Below are the code and all the weights of a small trained network. Each question names an input and a class and asks about switching units off, where a switched-off unit gives its printed mean instead of its output.

import numpy as np


def w(rows, s, z=0):
    codes = np.array(rows[::2]) - 128.0
    scale = np.full(codes.shape[1], s)
    scale[-1] = z or s
    return codes * scale


def norm(h):
    return h / np.sqrt((h * h).mean(-1, keepdims=True) + 1e-5)


def f(y):
    return np.maximum(y, 0)


def log_softmax(a):
    a = a - a.max(-1, keepdims=True)
    return a - np.log(np.exp(a).sum(-1, keepdims=True))


def net(x, mask):
    res = np.array(x, float).reshape(1, 4) / 4 @ E
    u = 0
    for l in range(2):
        y = f(norm(res) @ A[l][:, :-1].T + A[l][:, -1])
        res = res + np.where(mask[u : u + 6], y, B[l][:, -1]) @ B[l][:, :-1]
        u += 6
    return log_softmax(norm(res)[-1] @ U[:, :-1].T + U[:, -1])


A, B = {}, {}
E = w([
[115,95,126,147,135,59,2,99,118,141,5],'x0',
[173,205,114,93,107,92,85,225,20,83,128],'x1',
[207,39,75,107,192,87,158,120,112,94,87],'x2',
[117,126,98,137,139,169,119,179,152,113,120],'x3',
],0.0073)
A[0] = w([
[110,147,119,51,158,105,90,138,131,189,81,62],'0.n0',
[155,62,140,114,80,174,159,93,131,96,216,81],'0.n1',
[179,236,107,70,150,107,109,168,6,88,186,107],'0.n2',
[151,204,110,17,186,152,221,144,144,57,246,77],'0.n3',
[248,44,96,15,244,104,197,123,116,23,110,75],'0.n4',
[124,197,253,169,75,152,159,184,130,166,137,3],'0.n5',
],0.0062,0.0034)
B[0] = w([
[120,142,28,160,95,143,155,129,96,114,121,155],'0.n0',
[186,96,57,143,199,199,59,108,130,48,209,192],'0.n1',
[113,123,164,139,155,149,142,130,181,26,101,236],'0.n2',
[163,111,120,155,123,102,86,43,2,168,161,255],'0.n3',
[117,142,114,114,67,70,166,190,174,202,121,247],'0.n4',
[75,130,46,79,127,114,88,159,122,168,146,186],'0.n5',
],0.0092,0.0074)
A[1] = w([
[121,134,91,160,104,78,76,113,103,118,77,106],'1.n0',
[172,183,62,107,116,71,171,109,123,77,164,206],'1.n1',
[134,161,107,128,107,90,96,117,99,92,157,205],'1.n2',
[2,203,139,49,109,143,30,128,149,153,176,127],'1.n3',
[134,56,166,108,146,184,126,65,200,147,137,53],'1.n4',
[88,135,95,207,149,96,77,115,136,150,78,5],'1.n5',
],0.0087,0.0019)
B[1] = w([
[113,147,123,115,135,179,157,75,115,135,189,210],'1.n0',
[61,145,139,127,116,136,73,95,153,154,113,221],'1.n1',
[156,96,162,175,182,185,164,138,177,128,86,210],'1.n2',
[162,89,102,90,102,44,156,141,148,157,94,255],'1.n3',
[115,170,221,73,117,192,141,198,113,97,11,189],'1.n4',
[152,136,115,193,153,181,119,129,75,138,246,203],'1.n5',
],0.012,0.0081)
U = w([
[135,119,82,216,173,220,113,84,57,188,254,8],'0',
[121,93,62,77,97,20,161,173,212,251,132,152],'1',
[87,163,211,85,145,194,147,159,141,1,37,252],'2',
],0.0092,0.0018)

Each question gives the input, the list of numbers given to net, and the class t.
The units are the neurons (one row each of A and B). Each row of codes is followed by its name. A weight is (code - 128) times the scale printed after its matrix; where a second scale follows, it is the last column's (A, B and U).
mask holds one flag per neuron, layer by layer. A switched-off neuron (its flag False) gives its mean, the last column of its row in B, instead of its output. The means were averaged over made-up inputs and are rounded, as every weight is.
A unit's drop is (log p(t) with every unit on - log p(t) with that unit switched off) / (log p(t) with every unit on - log p(t) with every unit switched off).
The circuit of an input: a set's keep is (log p(t) with only the set's units on - log p(t) with every unit switched off) / (log p(t) with every unit on - log p(t) with every unit switched off). Starting from all 12 units, units are removed one at a time, each time the one whose removal leaves the highest keep (on an exact tie, the one counted first), for as long as the keep stays at least 0.8.
circuit, biggest first: the units of the circuit, biggest drop first
k most important neurons: the k neurons with the biggest drops, biggest first
top k neurons in layer l: the k neurons of layer l with the biggest drops, biggest first
drop when u is switched off: that unit's drop, to one decimal
input [4,3,3,-8], class 0: circuit, biggest first	(1.n0)
input [-5,-6,8,-4], class 1: 3 most important neurons	(0.n4; 1.n5; 0.n2)
input [0,6,-4,-6], class 2: 3 most important neurons	(0.n2; 0.n4; 1.n2)
input [-5,7,6,-5], class 2: 2 most important neurons	(0.n2; 1.n3)
input [1,-7,-7,4], class 1: top 2 neurons in layer 1	(1.n3; 1.n2)
input [-4,-7,-7,-1], class 1: top 2 neurons in layer 0	(0.n5; 0.n2)
input [-6,8,7,-5], class 2: 2 most important neurons	(0.n2; 1.n3)
input [-1,4,-3,8], class 2: 2 most important neurons	(0.n2; 0.n4)
input [-6,-6,-7,-4], class 1: top 3 neurons in layer 1	(1.n3; 1.n5; 1.n0)
input [7,-6,2,6], class 0: 2 most important neurons	(1.n5; 0.n2)
input [6,-2,6,1], class 0: 3 most important neurons	(1.n5; 1.n3; 1.n0)
input [0,-6,-4,4], class 2: 2 most important neurons	(1.n4; 0.n4)
input [-1,-2,0,-2], class 2: circuit, biggest first	(1.n4; 0.n3)
input [-3,-2,4,2], class 1: top neuron in layer 0	(0.n4)
input [7,-5,1,1], class 0: 2 most important neurons	(1.n5; 0.n2)
input [4,8,1,-7], class 2: 2 most important neurons	(0.n2; 0.n3)
input [4,5,-6,4], class 1: 2 most important neurons	(1.n3; 0.n3)
input [-5,8,0,-4], class 2: 2 most important neurons	(0.n2; 1.n5)
input [-2,0,-3,4], class 1: 2 most important neurons	(0.n5; 1.n3)
input [-4,-1,6,-8], class 1: circuit, biggest first	(0.n4)
input [1,-4,-8,1], class 1: drop when 1.n3 is switched off	0.1
input [0,7,5,-6], class 2: drop when 0.n2 is switched off	3.1
input [8,-6,-1,1], class 0: drop when 1.n5 is switched off	2.0
